In the rows, 128 means zero.
Each row of numbers belongs to one of the nodes below and depends on some of the facts about them. Some rows are named. Which node is each other row?

Known rows:
j639: [124 140  70 149 113 113 176 139  82 140 129 127 178 144 141 187 148 116
 170  91 159 115 157 129 133 149 150 153 179 143 155 151 151  96 112 149
 118  59]
j736: [150 118 101 170 125  92 150 167  72 105 113 162 151 146 174 164 119 138
 145 124 159 140 123 147 196 141 146 127 153 192 165 156 188 101 113 111
  70  69]
j733: [131 130  89 143 115  98 163 182  81 129 125 154 161 141 160 157 147 139
 116 121 153 128 113 126 154 170 143 116 158 165 148 153 152 101 129 122
  83  77]
j653: [137 131  82 138 115  99 167 179  91 138 122 149 164 144 152 174 143 140
 125 118 159 131 119 120 148 168 149 115 173 165 142 158 153  99 122 116
  83  74]
j698: [149 150 106 140 108 102 156 168  74 119 132 152 149 144 168 161 141 128
 122 129 134 117 104 125 146 178 139 130 159 175 140 163 159  78 123 144
  86  92]
j962: [163 158  99 128 130  99 168 197  55 113 133 137 189 123 152 150 168 144
 123  97 171 101 164 105 157 140 153 102 124 158 153 115 149 114 136 141
  94  90]
j966: [129 131 118 151  85  94 149 147  66 140 132 146 164 141 128 164 152 143
 146 103 111 129 107 137 174 157 152 102 155 179 109 138 171  96 102 122
  88  79]
j357: [164 150  90 132 126 101 162 198  63 116 142 141 192 116 145 172 170 143
 124 107 168 109 176  98 166 124 155  97 143 182 139 119 137 124 124 123
 109  89]
j304: [136 137 105 159 109 100 146 161  70 148 125 157 157 136 140 170 154 141
 113 114 126 117 126 123 176 162 141 114 169 194 129 156 160  94  99 120
  86  64]
j830: [163 155  99 129 127 100 171 199  56 115 131 133 192 123 155 152 165 141
 123 100 169 104 160 103 159 143 152 101 123 158 153 118 149 115 132 137
  92  92]
j956: [118 101  80 160 103  92 151 163  93 137 131 137 161 132 156 202 136 138
 136 122 168 136 133 124 170 156 146 115 181 172 125 160 138 111 112 114
 108  81]
j309: [118 129  73 159 108 109 159 140  83 137 141 133 171 134 144 192 154 118
 159 110 150 122 154 132 151 140 146 143 187 166 142 151 134 106 108 137
 127  65]
j39: [148 124  97 163 118 107 134 156  90 139 120 112 136 132 169 198 149 120
 122 125 173 113 123 121 152 165 130 138 169 147 140 166 149  77 124 148
 120  75]
j270: [174 161 113 144 126  98 153 178  43 129 134 136 186 121 134 168 171 150
 115  89 153  92 174  95 184 129 149  94 130 184 138 120 162 109 106 139
  98  80]
j494: [127 125  73 147 101 112 147 171  94 128 139 153 166 141 137 156 172 132
 131 130 124 138 104 132 155 138 140 122 185 185 131 144 147 122 119  96
 109  60]
j930: [138 141 105 160 115  96 147 159  73 142 129 161 147 139 142 168 155 149
 116 109 130 116 120 119 172 162 145 110 169 198 136 161 161  92 101 125
  84  66]
j737: [153 132  97 141 103 100 159 172  76 117 126 150 157 149 171 162 139 131
 116 125 138 123  97 126 154 174 132 122 157 180 142 163 159  94 126 135
  81  90]

Some facts about the nodes:
plola: uses; tribruki: belongs to class
[j590,j844] plola j662
[j640,j851,j217] plola j174
[j709] plola j211
[j709,j485,j463,j328,j518,j956,j749,j979] plola j421
[j39,j442,j855,j265,j639,j101,j309,j373,j533] plola j518
[j110] plola j101
[j110,j346] plola j37
[j110] plola j143
[j110] plola j702
[j110] plola j473
[j737,j736,j864] plola j759
[j737,j322,j215] plola j642
[j737,j966] plola j539
[j737] plola j40
[j737,j929,j519] plola j768
[j567] plola j178
[j494,j603,j690,j36,j234,j738,j888] plola j491
[j494] plola j189
[j494,j958,j261,j979] plola j55
[j316,j533] plola j232
[j316] plola j369
[j316,j844] plola j690
[j316,j866,j788,j322,j155,j639,j407,j421,j939,j958,j633,j309,j329,j598,j376,j373,j662,j552,j841,j654,j744,j305] plola j579
[j866,j603,j349,j219,j421,j966,j929,j914,j552,j979,j174] plola j587
[j866,j349,j272,j436,j832,j698,j373] plola j744
[j231,j185,j733] plola j653
[j863,j747,j733] plola j487
[j817,j116,j956,j143] plola j710
[j817,j539] plola j222
[j930,j220] plola j566
[j121,j485,j956] plola j519
[j178,j55,j837] plola j552
[j499,j360,j36,j177] plola j329
[j801,j360,j34,j682,j654,j688] plola j349
[j539,j122,j633,j566,j71,j305] plola j34
[j539] plola j914
[j349,j980,j447,j328,j917,j329,j330,j232,j370,j552,j841,j744] plola j788
[j851,j689,j988,j189] plola j373
[j607,j662] plola j598
[j34,j447,j566] plola j125
[j901,j733] plola j807
[j234] plola j679
[j122] plola j817
[j322,j265,j155,j710,j261,j373,j749,j759] plola j607
[j855,j31,j564,j696,j346] plola j738
[j175] plola j851
[j175] plola j695
[j55,j40] plola j832
[j414] plola j405
[j265,j317] plola j970
[j449] plola j633
[j66,j519] plola j270
[j66] plola j841
[j66,j389] plola j436
[j837,j966] plola j958
[j653,j101,j519] plola j794
[j609] plola j709
[j609,j309,j682] plola j979
[j609,j101] plola j956
[j609,j101,j749] plola j988
[j219] plola j506
[j503] plola j749
[j503] plola j863
[j446,j329,j373,j844] plola j866
[j304] plola j447
[j633] plola j41
[j633] plola j962
[j463,j436] plola j590
[j547] plola j31
[j328] plola j696
[j261,j566] plola j357
[j405,j162] plola j747
[j330] plola j370
[j689] plola j917
[j698,j956,j305] plola j939
[j698,j682,j519] plola j654
[j698] plola j818
[j41,j662,j818] plola j847
[j376] plola j346
[j40,j660] plola j267
[j40,j797] plola j830
[j473,j519,j215,j749] plola j736
[j473] plola j513
[j222,j888,j424,j759] plola j407
[j844] plola j446
[j844] plola j177
[j215] plola j855
[j152] plola j234
[j888,j217,j238] plola j688
[j733] plola j60
[j189] plola j330
[j797] plola j155
[j143] plola j442
[j679] plola j797
{j590,j567,j337,j603,j178,j539,j962,j485,j234,j513,j794,j265,j830,j37,j219,j710,j970,j101,j564,j547,j328,j125,j917,j566,j329,j518,j232,j40,j373,j552,j979,j346,j305,j217,j733,j759} tribruki a
{j640,j579,j316,j788,j736,j851,j360,j607,j442,j122,j421,j60,j633,j832,j598,j988,j847,j888,j533} tribruki e
{j709,j39,j737,j901,j702,j855,j220,j837,j447,j267,j405,j864,j698,j370,j914,j744,j818,j174} tribruki c
{j110,j494,j866,j863,j801,j349,j55,j357,j211,j939,j309,j261,j689,j807,j376,j642,j185,j956,j682,j369,j660,j688,j424} tribruki g
{j231,j270,j817,j930,j121,j747,j690,j317,j503,j304,j966,j41,j215,j749,j506,j797,j679} tribruki f
{j499,j487,j980,j36,j322,j587,j175,j738,j414,j272,j66,j155,j639,j407,j653,j177,j446,j463,j696,j330,j436,j116,j222,j841,j844,j654,j768,j162,j189,j238} tribruki b
{j34,j449,j491,j609,j958,j695,j31,j929,j71,j389,j473,j662,j519,j152,j143} tribruki d

Which node is each row?
No name comes twice in this set of rows, the named rows included.
[151 190 118 131 133 104 165 183  81 137 148 180 123 142 156 166 149 154
 104 125 121 117  87  99 110 209 162 103 174 185 142 175 152  56 126 154
  57  96]	j34
[161 166 108 130 136  99 165 202  55 117 134 142 182 119 153 152 166 143
 114 106 169 104 161 100 155 151 157 100 125 161 155 120 146 104 136 138
  89  93]	j125
[123 153  54 129 101 112 211 135  62 116 143 160 211 173 144 152 137 116
 183  81 119 120 141 142 128 144 147 159 173 172 166 151 160 117 107 153
  95  59]	j407
[126 117  88 142 104  98 163 166  92 143 121 132 167 139 146 189 140 134
 142 110 164 133 124 126 151 165 151 117 173 145 128 149 154  98 119 117
  98  78]	j463
[114  95  92 176 120  96 134 151 101 161 110  88 144 117 157 222 146 127
 143 113 210 126 142 130 164 166 143 129 172 107 134 155 140  85 125 140
 136  72]	j518
[123 170 105 134  77 106 173 154  50 133 113 156 199 136 160 151 139  81
 147 125 100 107 159 143 146 188 127 165 146 173 142 136 149  67 100 142
  79  88]	j744
[150 120 109 176 131  97 140 160  77 114 114 150 140 133 169 176 122 132
 152 125 165 136 134 146 192 142 147 129 154 176 164 151 184  89 115 117
  85  69]	j988
[120 144  66 147 105 112 172 147  72 126 146 154 187 147 142 167 155 116
 157 108 124 125 147 136 144 135 146 146 181 185 147 146 140 114 107 133
 113  64]	j376
[139 152 114 138  89 101 151 192  70 142  97 156 171 124 169 154 145  97
  96 153 125 114 138 126 159 200 121 137 152 182 132 145 145  66 114 112
  69  91]	j447
[142 121 106 153  97  97 145 164  82 129 120 119 152 135 169 185 138 125
 131 122 161 120 112 129 161 173 133 124 157 151 125 153 157  82 123 141
 102  94]	j709
[120 113  92 152 106  96 158 169  87 136 120 129 161 134 158 177 140 137
 132 117 165 131 115 133 160 172 146 116 158 145 134 152 150  97 126 126
  95  83]	j485
[145 146  83 130 102 106 162 177  81 141 125 146 168 152 148 158 152 134
 120 114 135 117  94 122 139 179 136 115 167 166 135 156 155  97 120 133
  83  73]	j152
[178 170  98 115 118 101 170 199  53 128 130 128 195 131 149 161 165 141
 118  92 162  90 150  92 150 156 145  96 127 159 139 120 149 110 128 151
  91  92]	j695
[112 157  78 128  84 112 189 161  65 150 107 157 218 139 140 153 145  88
 156 110 118 117 177 137 143 173 135 160 161 164 149 129 146  91  99 120
  81  64]	j841

The same nodes again, as new rows of numbers:
Some rows with their names:
j446: [112 136 103 138 132 153 126 121  98 130 139 133 128 121 137 126 108 112
 136 121 105 119 120 126 140 103 122 139 136 101 132 127 127 140 127 147]
j855: [145 107 110 109 124 131 136 114 105 124 134 142 109 133 130 130 109 118
 139 107 120  83 115 123 131 111 118 119 126 100 136 130 134 143 124 153]
j60: [136  98  92 125 101 158 130 129 103 123 120 136 119 135 109 126 111 106
 131 127 121  83 127 125 135 118 117 133  90  74 137 112 130 153 122 158]
j238: [117 132 114 140 126 160 146 125  97 117 131 135 111 127 131 124 107 116
 141 123  85 107 123 122 139 111 138 127 131 129 139 135 121 138 128 159]
j189: [120 132 110 134 130 153 133 122 100 124 139 135 125 123 136 126 105 115
 139 118  96 110 119 124 138 109 127 132 133 117 136 130 124 142 124 149]
j519: [131 101 111 123 124 155 148 111 105 138 110 140 124 140 122 110 114 105
 139  97 122  85 123 112 118 144 119 140 173 128 131 122 130 134 130 129]
j598: [142 110 100 126 121 138 136 121 104 125 138 130 128 123 133 131 116 111
 136 117 135 108 116 129 137 114 122 143 122  70 134 115 131 144 131 152]
j270: [126 112 103 117 129 134 134 120 107 129 127 130 114 123 124 123 122  98
 130 111 161 114 124 123 138 127 108 150 104  83 129 113 139 135 129 146]
j143: [142  81 110 114 127 155 147 106 106 131 116 140 114 133 127 115 108 111
 146  90 113  79 118 110 111 145 125 128 165 121 136 129 130 138 125 147]
j219: [179 127 113 108 118 137 162 107 106 120 120 132 110 132 121 137 125 111
 140 115  84 104 126 120 145 113 152 123 108 125 128 123 132 142 139 127]
j222: [113 117 109 154 126 160 142 130  98 117 136 129  99 127 128 117 105 112
 138 121 134 117 120 119 128 120 124 124 141  99 141 124 126 133 129 172]
j304: [175 126  90 109 130 153 132 118 105 122 127 138 107 127 134 131 122 111
 135 106 112 107 127 122 135 124 137 129 109 133 133 123 131 140 136 164]
j485: [158 127 104  92 120 138 162 111 109 133 122 132 124 135 121 134 128 110
 140 113 124  99 118 123 132 124 135 118 107 112 127 114 139 144 133 123]
j807: [108 107  87 135 114 164 120 135 103 121 118 136 101 124 103 115 107  98
 134 122 127 116 126 118 131 136 114 126 100 105 133 121 135 137 118 154]
j322: [123 143 105 126 128 156 147 122 101 123 135 137 119 136 134 126 110 123
 137 116 126 112 113 125 123 116 126 111 145 127 141 123 130 135 127 146]
j788: [134  97 106 140 128 138 124 119 100 126 141 126 127 107 136 129 112 100
 137 118 116 115 124 128 148  99 125 167 104  47 130 117 127 147 131 164]
j864: [145 128 110 123 121 140 147 118 107 120 130 140 107 143 127 124 111 118
 129 113 155  94 119 124 128 119 119 116 137 111 138 120 134 136 133 154]

Name these rows:
No name comes twice in this set of rows, the named rows included.
[142 119 120 140 122 144 145 117 103 118 127 135 102 129 129 120 108 110
 134 118 127 107 128 122 140 112 124 135 132 104 136 124 127 137 137 162]	j914
[143 122 111 141 117 136 137 123 105 117 142 128 127 128 128 128 122 112
 132 121 129 119 120 128 143 112 130 145 131  73 131 115 132 140 135 152]	j832
[167 126  99 124 121 160 156 124 102 115 130 134 108 130 135 129 113 122
 142 115 121 104 123 127 126 119 146 120 122 115 142 115 126 142 135 170]	j122
[198 106  88 123 122 157 146 118 104 118 128 128  95 125 131 136 121 109
 137 107 113 111 127 120 134 121 146 116 112 102 134 116 129 141 142 164]	j566
[155 113 101 118 127 147 146 117 107 114 127 134  94 133 127 127 120 111
 137 108 152 113 123 120 125 137 127 119 113 118 136 119 136 131 133 168]	j817
[182 121 113 106 120 128 149 106 107 118 135 133 116 132 122 142 127 116
 137 112  73 102 121 120 149 108 151 119 111 115 127 127 134 143 138 136]	j603
[111 121  88 125 119 165 126 130 105 121 117 138 100 133 106 115 109 106
 135 120 124 107 121 120 126 141 118 123 106 126 135 121 134 134 119 150]	j863
[131 140 107 134 131 150 131 125  98 120 139 139 126 129 135 132 107 121
 136 121  80 107 117 124 140 101 137 125 136 128 134 135 121 141 126 154]	j36
[124  85 109 151 126 126 120 125 103 123 146 118 121 101 133 125 109  94
 138 120 149 126 121 128 148 104 114 168 107  13 130 112 131 144 129 166]	j579
[113 130  89 118 116 166 134 128 104 125 113 141 105 133 109 118 109 109
 137 122 122 106 123 121 125 138 119 118 109 142 134 119 136 136 119 142]	j185
[142  90 100 117 112 135 144 122 107 129 123 127 108 126 110 128 119  94
 138 112 141 103 121 121 137 125 116 136  81  52 128 113 138 148 127 138]	j794
[154 121 102 123 129 142 126 113 100 128 132 139 119 127 139 129 108 110
 133 111 108  99 126 126 144 106 124 141 124  98 131 126 127 146 134 148]	j370

Now the same nodes, written a new way:
Some rows with their names:
j642: [114 134 137 125 117 128 130 131 117 131 105 150 129 138 132 117 132 151
 122 131 136 110 101 111 177 116 172]
j956: [122 139 132 125 116 126 125 117 133 144 106 150 129 140 131 112 133 156
 124 137 125 108  96 105 178 105 186]
j389: [128 150 139 151 115 121 129 136 118 132 167 131 118 145 136 153 109 124
 150 110 120 119 141 127  98 136 126]
j143: [129 152 141 151 113 118 137 136 128 135 163 132 119 147 132 153 108 122
 157 116 116 119 145 123  94 125 135]
j349: [132 144 129 165  98 138  86 129 112 137 156 143 118 142 127  80 136 142
  89 145 122  99 116 122 249 165 131]
j449: [129 149 139 152 119 121 130 135 113 128 155 131 119 143 140 158 110 126
 149 107 123 118 138 128  89 134 130]
j421: [144 138 124 110 148 138 109 101 140 146 168 110 126 145 117 112 133 152
 109 119 126 104  82 141  95 121 151]
j231: [127 122 142 122 117  98 135 141 126 125 132 126 128 133 151 113 129 137
 131 119 118 134 120 132  91 134 111]
j217: [127 142 136 133 114 115 127 137 110 138 126 130 119 150 138 133 117 133
 126 131 122 117 153 129 141 131 127]
j503: [128 122 143 123 116  98 135 140 129 127 143 125 128 137 147 111 127 134
 133 121 116 133 129 133  88 134 108]
j414: [124 124 136 130 127 110 125 136 123 134 151 133 125 127 140 136 125 135
 133 125 120 128 124 125 101 142 121]
j733: [123 139 132 126 124 113 139 136 111 130 105 131 120 148 148 135 120 142
 133 121 126 124 137 121 123 131 152]
j702: [124 124 145 111 113 104 143 135 115 128 123 128 127 132 153 100 137 137
 127 125 124 132 114 132 118 130 124]
j110: [117 132 136 129 113 130 125 129 116 134 111 152 128 135 131 118 125 144
 121 134 132 108 102 107 185 115 162]
j491: [121 130 146 128 119 140 132 136 109 119 171 129 113 154 137 170 101 102
 144 112 130 114 139 135  96 127  85]
j901: [125 123 145 113 113 104 142 136 117 131 123 128 126 131 150  99 135 132
 127 125 120 130 116 132 119 131 126]
j841: [135 111 131 147 158 126 135 140 135 116 185 119 121 110 112  97 112 114
 104 109 128 124 130 115  98 163 149]

Rows to name:
No name comes twice in this set of rows, the named rows included.
[136 148 121 104 126 133 114 110 129 148 142 113 116 170 142 124 128 152
 127 132 116 112 119 138 131 125 137]	j979
[136 143 139 151 145 129 133 129 116 131 174 113 122 139 113 142 105 126
 126  96 133 107 134 139  60 125 141]	j958
[131 132 138 147 134 110 126 130 104 132 119 132 130 118 131 129 123 139
 109 110 134 114 108 130 100 133 149]	j633
[132 151 136 147 113 123 129 129 123 134 159 129 119 145 141 151 109 127
 153 112 116 116 138 128  90 127 131]	j609
[124 128 140 132 123 106 130 140 131 141 151 135 129 131 127 134 125 134
 141 131 117 129 136 127 109 139 125]	j116
[130 125 142 136 135 120 131 132 119 131 144 132 127 126 121 124 118 128
 113 114 132 115 114 124 107 132 143]	j316
[131 136 138 138 131 139 106 116 123 150 156 126 128 149  92  91 133 149
  86 134 139  91 105 135 189 127 147]	j866
[133 127 138 106 122 110 118 131 130 130 157 110 124 152 144 108 137 146
 126 127 117 127 111 153  97 143  94]	j966
[126 136 138 141 114 110 120 136 109 133 124 143 127 126 143 136 128 140
 127 123 124 120 117 125 126 137 137]	j122
[119 121 144 115 121 129 137 140 110 128 134 132 116 156 132 147 103 108
 121 129 130 118 151 129 140 121  98]	j234

